 .03  .31 -.12  .66  .43  .51  .56  .70  .11  .53  .64  .43 -.04  .41 -.18  .04  .21  .48 -.12  .36  .46 -.03  .60  .13  .10  .42 -.18  .02  .59  .24  .69  .16  .08  .42 : Sukuf
.34 .26 .35 .29 .28 .29 .34 .27 .30 .29 .34 .26 .37 .29 .34 .38 .35 .28 .35 .27 .34 .35 .34 .32 .30 .34 .39 .30 .29 .25 .25 .29 .31 .30 : miva
.32 .29 .34 .30 .30 .31 .32 .30 .31 .29 .32 .29 .34 .29 .34 .36 .32 .30 .33 .29 .32 .33 .31 .32 .30 .32 .36 .31 .29 .29 .27 .31 .31 .31 : dak
-.12  .18 -.23  .53  .29  .39  .41  .60 -.04  .37  .50  .29 -.21  .24 -.33 -.09  .05  .33 -.27  .19  .29 -.19  .44  .01 -.03  .28 -.31 -.11  .44  .10  .53  .00 -.06  .26 : Guz
.32 .29 .34 .30 .30 .31 .32 .30 .31 .29 .32 .29 .34 .29 .34 .36 .32 .30 .33 .29 .32 .33 .39 .32 .30 .32 .36 .31 .29 .29 .27 .31 .31 .31 : sipuv
 .64  .27  .76 -.10  .17  .04  .06 -.18  .54  .06 -.05  .14  .74  .21  .86  .62  .46  .11  .81  .25  .19  .72  .02  .49  .52  .39  .86  .61  .00  .35 -.12  .48  .55  .20 : keter
asked: .32 .29 .34 .30 .30 .31 .32 .30 .31 .29 .32 .29 .34 .29 .34 .36 .32 .30 .33 .29 .32 .33 .39 .32 .30 .32 .36 .31 .29 .29 .27 .31 .31 .31
sipuv

 .17  .69  .77 -.67 -.44 -> Lotu
 .81  .62  .31 -.72  .31 -> soni
 .62  .81  .32 -.72  .09 -> mam
-.48 -.59 -.26  .31  .32 -> marur
-.40 -.61 -.07  .31  .47 -> dom
both dom soni: 
.31
asked: -.07  .31  .47
dom
asked:  .81  .32 -.72
mam
both soni marur: 
.31
asked:  .62  .81  .32 -.72
mam

 .15  .85  .51 -.14 -.62 -.78 = Lep
 .03  .84  .56  .04 -.74 -.73 = seme
 .22  .70  .46 -.22  .32 -.55 = Rar
-.39 -.11 -.10 -.28  .07  .02 = fik
-.42 -.06  .06  .39  .03 -.26 = nek
 .15  .64  .43 -.09 -.58 -.24 = giti
 .09  .40  .54 -.20 -.27 -.47 = mun
 .22  .76  .81 -.28 -.64 -.60 = lif
 .07  .22  .33 -.22 -.10 -.27 = Tav
-.54  .11  .26  .59 -.37 -.05 = Vogu
-.28  .33  .31  .29 -.43 -.06 = bif
 .06 -.06 -.42  .39 -.37 -.02 = ket
both lif fik: 
-.28
both Tav bif: 
.33
asked:  .04 -.74
seme
asked: .84 .56 .04
seme
asked: -.42 -.06  .06  .39
nek

-.28  .02  .30  .37 -.15 -.24 -.08  .41 -.26  .14  .18 -.81  .22 -.60  .35  .19 : zale
-.23 -.01  .21  .23  .02 -.45 -.23  .16 -.47  .20  .25 -.60  .20 -.60  .41  .31 : gir
-.28  .01  .02  .20 -.17  .16 -.47 -.23  .23  .21 -.45 -.23  .25 -.76  .46  .35 : Pavug
-.16  .00  .17  .20 -.03 -.26 -.12  .18  .03 -.03  .15 -.48  .15 -.42  .27  .20 : nafus
both gir nafus: 
.20
both nafus gir: 
.20
both nafus Pavug: 
.20
both Pavug nafus: 
.20
asked:  .21  .23  .02 -.45 -.23  .16 -.47  .20  .25 -.60  .20
gir
asked: -.23  .23  .21 -.45
Pavug
asked: .02 .30
zale

-.17  .16  .13  .03 -.08 -.03 -.03  .24 -.17  .19  .21  .08  .06 -.39 -.46  .10  .24 -.02  .30  .20  .25  .06 -.18 -.06 -.17 -.30 -.59 -.29  .40  .01 -.21 -.04  .03 -.10 -.23  .09  .04 -.13 -.31  .06  .22  .40  .02 -.61  .28 -.09  .29 -.18 -.29  .54  .01  .39  .25  Fak
 .23  .14  .06 -.12  .43 -.03 -.02 -.08 -.07  .17 -.21  .07 -.24 -.08 -.23 -.08  .02  .10  .01 -.14 -.03 -.09 -.24 -.01  .16 -.17 -.37  .02  .28  .05 -.28  .10 -.30  .01  .26 -.20  .16  .20 -.05 -.01 -.21  .02 -.18  .02 -.08 -.15 -.12 -.27  .19  .07 -.20  .09  .20  voku
-.29 -.20 -.06  .11 -.50  .00  .05  .12  .17 -.13  .26 -.10  .27  .13  .30  .11 -.04 -.16 -.03  .12  .04  .11  .32  .02 -.16  .22  .46  .01 -.33 -.11  .33 -.12  .29  .03 -.32  .24 -.19 -.25  .06 -.02  .27 -.10  .24 -.04  .09  .19  .22  .30 -.25 -.07  .25 -.13 -.34  zeked
 .24  .12  .02 -.12  .38  .00 -.04 -.10  .16  .13 -.23  .00 -.21 -.04 -.20 -.08 -.02  .08 -.07 -.07 -.04 -.07 -.19 -.02  .13 -.11 -.30  .01  .22  .09 -.23  .10 -.24 -.02  .26 -.23  .16  .17 -.04 -.04 -.25  .05 -.20  .10 -.07 -.15 -.16 -.18  .23  .04 -.18  .08  .17  niz
-.26  .16  .10 -.04 -.18 -.01 -.08  .26 -.20  .10  .24  .12  .16 -.39 -.46  .15  .29 -.02  .27  .21  .25  .12 -.13 -.03 -.23 -.26 -.54 -.29  .35  .06 -.18 -.10  .10 -.12 -.30  .13  .01 -.16 -.35  .06  .25  .34  .07 -.66  .35 -.11  .31 -.12 -.39  .57  .05  .39  .21  rufi
 .22 -.28 -.14  .04  .07  .00  .07 -.32  .27 -.25 -.24 -.15 -.07  .57  .69 -.11 -.36 -.04 -.39 -.26 -.30 -.04  .27  .16  .21  .42  .89  .39 -.61 -.09  .43  .11 -.02  .24  .28 -.15 -.03  .14  .47 -.12 -.26 -.49 -.05  .84 -.42  .19 -.34  .34  .17 -.75 -.02 -.55 -.37  rugiv
asked: -.08  .26 -.20
rufi
asked: -.26  .16  .10 -.04 -.18 -.01 -.08  .26 -.20  .10  .24  .12  .16 -.39 -.46  .15  .29 -.02  .27  .21  .25  .12 -.13 -.03 -.23 -.26 -.54 -.29  .35  .06 -.18 -.10  .10 -.12 -.30  .13  .01 -.16 -.35  .06  .25  .34  .07 -.66  .35 -.11  .31 -.12 -.39  .57  .05  .39  .21
rufi

 .07  .14 -.08  .04 -.08  .15 -.83 -.05 -.22 -.14 -.10 -> kup
-.13 -.19 -.12  .06 -.79  .00 -.02  .01  .28 -.04 -.08 -> defe
-.79 -.83 -.19  .06 -.02 -.84  .00  .01 -.12 -.03 -.08 -> zelen
both kup defe: 
-.08
asked: -.19  .06 -.02 -.84  .00  .01 -.12
zelen
asked: -.13 -.19 -.12  .06 -.79  .00 -.02  .01  .28
defe
both defe kup: 
-.08
asked: -.79 -.83 -.19  .06 -.02 -.84  .00  .01 -.12 -.03 -.08
zelen
asked: -.13 -.19 -.12  .06 -.79  .00 -.02  .01  .28 -.04 -.08
defe
asked: -.02 -.84  .00  .01 -.12
zelen

-.05  .18  .46  .40 -.70 -.26  .16 -.47  .29 -.16 -> sipog
-.10  .22  .36  .29 -.60 -.21  .25 -.49  .23 -.20 -> Kat
-.08  .07  .33  .14 -.62 -.27  .24 -.52  .28 -.26 -> nimup
 .06  .14  .29  .50 -.59 -.11 -.03 -.36 -.03  .14 -> Miba
-.07  .19  .47  .48 -.65 -.17  .13 -.45  .26 -.14 -> dunip
-.10  .09  .36  .29 -.60 -.21  .25 -.49  .23 -.20 -> Vaved
 .11  .26  .38  .54 -.21 -.60  .06 -.44  .11  .16 -> Mupor
-.06  .19  .36  .20 -.58 -.26  .22 -.51  .29 -.31 -> Fise
-.08 -.60  .48  .35 -.77 -.37  .00 -.40 -.04  .15 -> tutar
 .09  .18  .35  .46 -.68 -.25  .00 -.40  .08  .05 -> Sanek
 .07  .22  .35  .44 -.74 -.27  .13 -.44  .10  .11 -> zamil
-.06  .06  .36  .20  .14 -.26  .22 -.51  .29 -.31 -> biz
asked:  .11  .26  .38  .54 -.21 -.60
Mupor
asked:  .00 -.40 -.04  .15
tutar
asked:  .07  .22  .35  .44 -.74 -.27  .13 -.44
zamil
asked: -.10  .22  .36  .29 -.60 -.21  .25 -.49  .23 -.20
Kat
both Kat tutar: 
-.60
both Fise zamil: 
.22

 .00  .79  .35 -.07 -> Vagug
-.25  .03  .04  .20 -> fot
.12 .55 .25 .78 -> Kos
.26 .78 .48 .04 -> rodu
.26 .78 .48 .18 -> Vofos
both rodu Kos: 
.78
both fot rodu: 
.04
asked: .26 .78 .48 .04
rodu

